Below is a small trained network, with its code and all its weights. Each question gives an input and a class and asks what happens when units are switched off, that is, made to give their printed mean instead of their output.

import numpy as np


def w(rows, s, z=0):
    codes = np.array(rows[::2]) - 128.0
    scale = np.full(codes.shape[1], s)
    scale[-1] = z or s
    return codes * scale


def f(y):
    return np.maximum(y, 0)


def log_softmax(a):
    a = a - a.max(-1, keepdims=True)
    return a - np.log(np.exp(a).sum(-1, keepdims=True))


def net(x, mask):
    res = np.array(x, float).reshape(1, 6) / 4 @ E
    y = f(res @ A[0][:, :-1].T + A[0][:, -1])
    res = res + np.where(mask, y, B[0][:, -1]) @ B[0][:, :-1]
    return log_softmax(res[-1] @ U[:, :-1].T + U[:, -1])


A, B = {}, {}
E = w([
[72,205,204,167,99,161,94,156],'x0',
[146,134,143,89,90,134,220,206],'x1',
[163,117,162,43,145,123,48,156],'x2',
[167,154,104,133,6,130,98,104],'x3',
[132,109,59,150,133,228,96,170],'x4',
[36,85,99,99,80,102,111,141],'x5',
],0.011)
A[0] = w([
[194,92,76,130,88,87,132,118,122],'neuron 0',
[71,114,121,190,150,132,202,87,151],'neuron 1',
[114,131,119,187,106,140,178,114,3],'neuron 2',
[161,91,179,21,155,126,50,172,80],'neuron 3',
[151,145,140,116,120,138,176,188,56],'neuron 4',
[89,149,197,139,94,180,101,144,84],'neuron 5',
[69,113,156,114,237,130,145,166,122],'neuron 6',
[95,106,126,165,194,129,38,42,125],'neuron 7',
[32,54,111,91,96,104,93,145,161],'neuron 8',
[67,154,187,154,170,154,121,163,99],'neuron 9',
[109,129,101,135,162,177,128,155,93],'neuron 10',
[189,135,140,153,153,132,125,136,78],'neuron 11',
[139,161,159,114,117,10,183,96,67],'neuron 12',
[127,120,153,84,129,136,198,230,100],'neuron 13',
[136,143,97,127,28,126,110,95,102],'neuron 14',
[145,95,115,115,119,190,98,154,83],'neuron 15',
[152,109,137,106,100,131,168,192,70],'neuron 16',
[199,148,164,163,194,153,128,112,139],'neuron 17',
[109,184,169,120,133,156,99,152,69],'neuron 18',
[145,126,189,117,118,71,132,81,92],'neuron 19',
[106,123,173,114,114,72,135,103,87],'neuron 20',
[86,170,202,170,114,150,120,144,68],'neuron 21',
[58,101,117,111,150,107,124,160,124],'neuron 22',
[154,67,87,87,182,125,170,121,108],'neuron 23',
[132,149,160,115,135,76,134,111,58],'neuron 24',
[130,105,77,190,127,111,175,121,56],'neuron 25',
[135,127,51,166,127,208,106,189,75],'neuron 26',
[159,169,129,126,52,142,101,128,71],'neuron 27',
[211,164,158,144,182,138,137,131,155],'neuron 28',
[162,61,87,77,168,108,147,79,63],'neuron 29',
],0.013,0.0046)
B[0] = w([
[73,180,159,69,136,126,122,100,196],'neuron 0',
[142,122,223,152,102,161,81,174,215],'neuron 1',
[125,128,176,180,114,119,75,127,165],'neuron 2',
[91,122,253,208,101,146,91,170,244],'neuron 3',
[148,125,100,141,96,77,109,141,176],'neuron 4',
[77,143,112,96,119,90,159,78,192],'neuron 5',
[185,188,143,74,167,172,128,154,224],'neuron 6',
[195,153,74,130,72,43,57,173,249],'neuron 7',
[162,64,116,134,85,167,193,82,215],'neuron 8',
[110,152,110,67,144,143,119,83,195],'neuron 9',
[112,121,113,127,170,130,136,151,170],'neuron 10',
[130,97,107,145,94,134,186,76,174],'neuron 11',
[106,85,90,152,188,146,99,145,218],'neuron 12',
[186,150,85,134,100,55,49,132,211],'neuron 13',
[194,156,133,83,138,214,139,169,198],'neuron 14',
[87,91,105,174,195,123,130,147,183],'neuron 15',
[143,111,95,145,105,84,85,110,178],'neuron 16',
[154,78,114,130,82,161,177,106,224],'neuron 17',
[81,147,118,125,118,135,129,78,176],'neuron 18',
[116,83,105,142,178,126,136,168,189],'neuron 19',
[126,95,95,169,183,120,142,146,173],'neuron 20',
[74,150,115,109,120,111,130,61,195],'neuron 21',
[197,88,125,126,85,188,207,103,176],'neuron 22',
[80,191,122,90,132,146,126,71,217],'neuron 23',
[101,109,71,136,183,144,124,147,166],'neuron 24',
[88,149,178,146,101,137,94,140,176],'neuron 25',
[88,89,90,178,206,120,124,161,211],'neuron 26',
[160,172,142,81,177,175,117,121,189],'neuron 27',
[147,92,128,147,90,171,177,92,224],'neuron 28',
[69,175,127,93,125,107,126,52,217],'neuron 29',
],0.011,0.014)
U = w([
[10,187,111,69,114,109,123,51,109],'0',
[66,70,67,162,224,126,121,157,108],'1',
[77,137,252,180,79,132,92,149,163],'2',
[182,156,51,127,62,35,77,132,127],'3',
[176,189,141,48,171,183,141,133,144],'4',
[142,52,103,133,47,160,209,75,97],'5',
[122,131,130,112,100,115,161,136,255],'6',
[82,161,152,109,117,41,234,197,47],'7',
],0.014,0.0098)

Each question gives the input, the list of numbers given to net, and the class t.
The units are the neurons (one row each of A and B). Each row of codes is followed by its name. A weight is (code - 128) times the scale printed after its matrix; where a second scale follows, it is the last column's (A, B and U).
mask holds one flag per neuron, in row order. A switched-off neuron (its flag False) gives its mean, the last column of its row in B, instead of its output. The means were averaged over made-up inputs and are rounded, as every weight is.
A unit's drop is (log p(t) with every unit on - log p(t) with that unit switched off) / (log p(t) with every unit on - log p(t) with every unit switched off).
The circuit of an input: a set's keep is (log p(t) with only the set's units on - log p(t) with every unit switched off) / (log p(t) with every unit on - log p(t) with every unit switched off). Starting from the 12 units with the biggest drops (on a tie, the unit counted first), units are removed one at a time, each time the one whose removal leaves the highest keep (on an exact tie, the one counted first), for as long as the keep stays at least 0.8.
circuit, biggest first: the units of the circuit, biggest drop first
most important unit: the unit with the biggest drop
top k neurons: the k neurons with the biggest drops, biggest first
drop when u is switched off: that unit's drop, to one decimal
input [-7,-6,0,0,3,3], class 0: most important unit => neuron 29
input [1,1,-8,5,-7,-6], class 2: top 4 neurons => neuron 1; neuron 2; neuron 26; neuron 25
input [-7,5,-2,-1,6,-6], class 0: circuit, biggest first => neuron 23; neuron 29
input [-2,-5,4,4,2,-6], class 5: top 3 neurons => neuron 13; neuron 17; neuron 28
input [-3,1,-7,7,0,7], class 2: top 3 neurons => neuron 25; neuron 2; neuron 6
input [1,1,2,5,-4,2], class 4: top 4 neurons => neuron 14; neuron 26; neuron 27; neuron 15
input [7,4,8,-4,6,-6], class 2: top 2 neurons => neuron 3; neuron 29
input [-7,0,4,6,-2,6], class 0: top 2 neurons => neuron 0; neuron 29
input [-2,6,0,-5,-5,0], class 3: top 2 neurons => neuron 13; neuron 26
input [-1,-5,2,-5,0,1], class 3: top 2 neurons => neuron 7; neuron 14
input [-8,-5,6,8,-8,-3], class 0: top 2 neurons => neuron 0; neuron 29
input [-6,4,-4,-8,1,-2], class 4: top 2 neurons => neuron 6; neuron 1
input [-6,-3,-7,-7,4,-2], class 2: top 2 neurons => neuron 1; neuron 25
input [1,-7,-7,3,1,-6], class 2: most important unit => neuron 1
input [2,-3,1,5,-4,0], class 4: top 3 neurons => neuron 14; neuron 26; neuron 27
input [5,8,2,7,-5,-5], class 3: top 3 neurons => neuron 13; neuron 4; neuron 16
input [-8,8,3,4,2,-8], class 0: drop when neuron 23 is switched off => 0.6
input [-1,-8,-4,6,-3,4], class 3: drop when neuron 7 is switched off => 1.6
input [-6,-7,5,-7,-3,2], class 3: drop when neuron 18 is switched off => 0.0
input [4,-2,7,-1,5,-4], class 2: most important unit => neuron 3
